Below are the code and all the weights of a small trained network. Each question names an input and a class and asks about switching units off, where a switched-off unit gives its printed mean instead of its output.

import numpy as np


def w(rows, s, z=0):
    codes = np.array(rows[::2]) - 128.0
    scale = np.full(codes.shape[1], s)
    scale[-1] = z or s
    return codes * scale


def f(y):
    return np.maximum(y, 0)


def log_softmax(a):
    a = a - a.max(-1, keepdims=True)
    return a - np.log(np.exp(a).sum(-1, keepdims=True))


def net(x, mask):
    res = np.array(x, float).reshape(1, 6) / 4 @ E
    y = f(res @ A[0][:, :-1].T + A[0][:, -1])
    res = res + np.where(mask, y, B[0][:, -1]) @ B[0][:, :-1]
    return log_softmax(res[-1] @ U[:, :-1].T + U[:, -1])


A, B = {}, {}
E = w([
[157,115,199,88,155,78,178,130,105,79,173,222],'x0',
[152,222,132,151,196,167,177,120,155,95,94,130],'x1',
[133,132,122,112,127,129,119,123,135,115,132,121],'x2',
[127,132,131,120,132,128,121,132,131,129,131,127],'x3',
[134,121,121,129,127,136,135,124,124,131,126,131],'x4',
[176,152,120,160,111,171,103,250,77,94,192,141],'x5',
],0.013)
A[0] = w([
[104,3,114,83,20,64,64,128,83,174,188,129,255],'neuron 1',
[142,246,126,162,231,181,175,130,159,105,89,126,187],'neuron 2',
[59,118,69,128,108,148,104,49,178,199,32,55,211],'neuron 3',
[118,103,106,148,42,134,67,156,111,177,148,90,169],'neuron 4',
[124,166,35,182,82,201,49,176,121,163,92,51,196],'neuron 5',
[183,140,111,176,94,199,114,241,87,100,208,121,159],'neuron 6',
[121,115,195,50,178,39,219,61,148,113,95,160,180],'neuron 7',
[205,148,209,117,139,112,155,182,79,81,206,206,131],'neuron 8',
],0.0068,0.0066)
B[0] = w([
[73,2,145,107,96,73,48,148,141,140,175,152,246],'neuron 1',
[156,192,122,155,182,196,152,86,90,112,93,94,210],'neuron 2',
[172,91,120,202,181,80,91,85,170,100,109,69,247],'neuron 3',
[144,77,91,128,90,124,127,173,161,141,158,95,196],'neuron 4',
[130,135,70,153,79,180,133,155,159,168,107,53,233],'neuron 5',
[108,146,62,117,70,159,143,218,107,108,149,126,219],'neuron 6',
[115,146,214,67,154,118,168,78,172,184,125,153,224],'neuron 7',
[135,165,127,136,145,101,121,166,93,64,196,193,210],'neuron 8',
],0.011,0.016)
U = w([
[133,55,106,208,141,26,43,78,192,157,119,101,239],'0',
[186,166,120,204,205,147,108,33,141,127,28,65,166],'1',
[50,72,214,6,120,60,107,68,131,221,139,218,197],'2',
[152,216,201,40,177,151,254,58,182,171,87,193,162],'3',
[101,93,69,108,19,169,97,193,167,199,151,98,106],'4',
[131,216,38,160,94,253,155,148,81,144,70,82,44],'5',
[91,102,125,86,84,56,88,187,67,54,182,241,2],'6',
[197,213,116,166,195,140,152,139,37,35,183,214,53],'7',
],0.0055,0.0016)

Each question gives the input, the list of numbers given to net, and the class t.
The units are the neurons (one row each of A and B). Each row of codes is followed by its name. A weight is (code - 128) times the scale printed after its matrix; where a second scale follows, it is the last column's (A, B and U).
mask holds one flag per neuron, in row order. A switched-off neuron (its flag False) gives its mean, the last column of its row in B, instead of its output. The means were averaged over made-up inputs and are rounded, as every weight is.
A unit's drop is (log p(t) with every unit on - log p(t) with that unit switched off) / (log p(t) with every unit on - log p(t) with every unit switched off).
The circuit of an input: a set's keep is (log p(t) with only the set's units on - log p(t) with every unit switched off) / (log p(t) with every unit on - log p(t) with every unit switched off). Starting from all 8 units, units are removed one at a time, each time the one whose removal leaves the highest keep (on an exact tie, the one counted first), for as long as the keep stays at least 0.8.
circuit, biggest first: the units of the circuit, biggest drop first
unit that matters most: the unit with the biggest drop
k most important neurons: the k neurons with the biggest drops, biggest first
drop of u: that unit's drop, to one decimal
input [0,7,7,-1,-1,5], class 5: unit that matters most -> neuron 6
input [3,6,-6,6,-2,1], class 7: 2 most important neurons -> neuron 8; neuron 5
input [2,3,-4,-5,8,1], class 7: circuit, biggest first -> neuron 5; neuron 1
input [2,7,-3,7,-3,0], class 3: circuit, biggest first -> neuron 3; neuron 6
input [1,-5,-6,-5,8,2], class 6: circuit, biggest first -> neuron 5; neuron 3
input [6,-6,-1,8,-4,0], class 2: 3 most important neurons -> neuron 6; neuron 7; neuron 1
input [2,-6,-1,7,4,1], class 6: circuit, biggest first -> neuron 5; neuron 3
input [-6,3,-2,-6,-2,-1], class 1: circuit, biggest first -> neuron 3; neuron 1
input [2,2,8,-3,-7,-6], class 3: circuit, biggest first -> neuron 7; neuron 1
input [1,-3,-4,-1,4,5], class 6: circuit, biggest first -> neuron 8; neuron 5
input [-7,1,1,2,-4,-2], class 1: circuit, biggest first -> neuron 1; neuron 3
input [2,1,-7,5,-6,-1], class 3: 2 most important neurons -> neuron 1; neuron 3
input [-5,1,-7,7,-2,1], class 5: 2 most important neurons -> neuron 1; neuron 5
input [-4,1,8,-7,3,3], class 5: circuit, biggest first -> neuron 1
input [-8,-3,8,-6,3,0], class 0: 3 most important neurons -> neuron 3; neuron 6; neuron 1
input [1,-3,4,6,1,0], class 2: 2 most important neurons -> neuron 3; neuron 5
input [8,4,6,0,1,-3], class 3: 2 most important neurons -> neuron 7; neuron 1
input [-4,5,-2,-6,8,-1], class 1: 2 most important neurons -> neuron 6; neuron 3
input [-4,5,-5,-3,-6,0], class 1: 2 most important neurons -> neuron 6; neuron 3
input [4,7,0,1,-2,-8], class 3: circuit, biggest first -> neuron 7
input [4,-6,-2,-2,-8,1], class 6: 2 most important neurons -> neuron 8; neuron 7
input [6,-7,2,3,-1,0], class 2: 2 most important neurons -> neuron 6; neuron 7
input [2,-7,-3,-1,5,0], class 2: 2 most important neurons -> neuron 3; neuron 6
input [6,-5,8,-1,-6,-1], class 2: 2 most important neurons -> neuron 7; neuron 6
input [2,-1,-7,4,-2,-4], class 2: drop of neuron 7 -> 0.1
input [-5,2,1,-2,-8,4], class 5: drop of neuron 1 -> 0.5
input [2,-3,3,1,7,6], class 6: circuit, biggest first -> neuron 8
input [-4,3,2,-2,-1,7], class 5: drop of neuron 1 -> 0.2
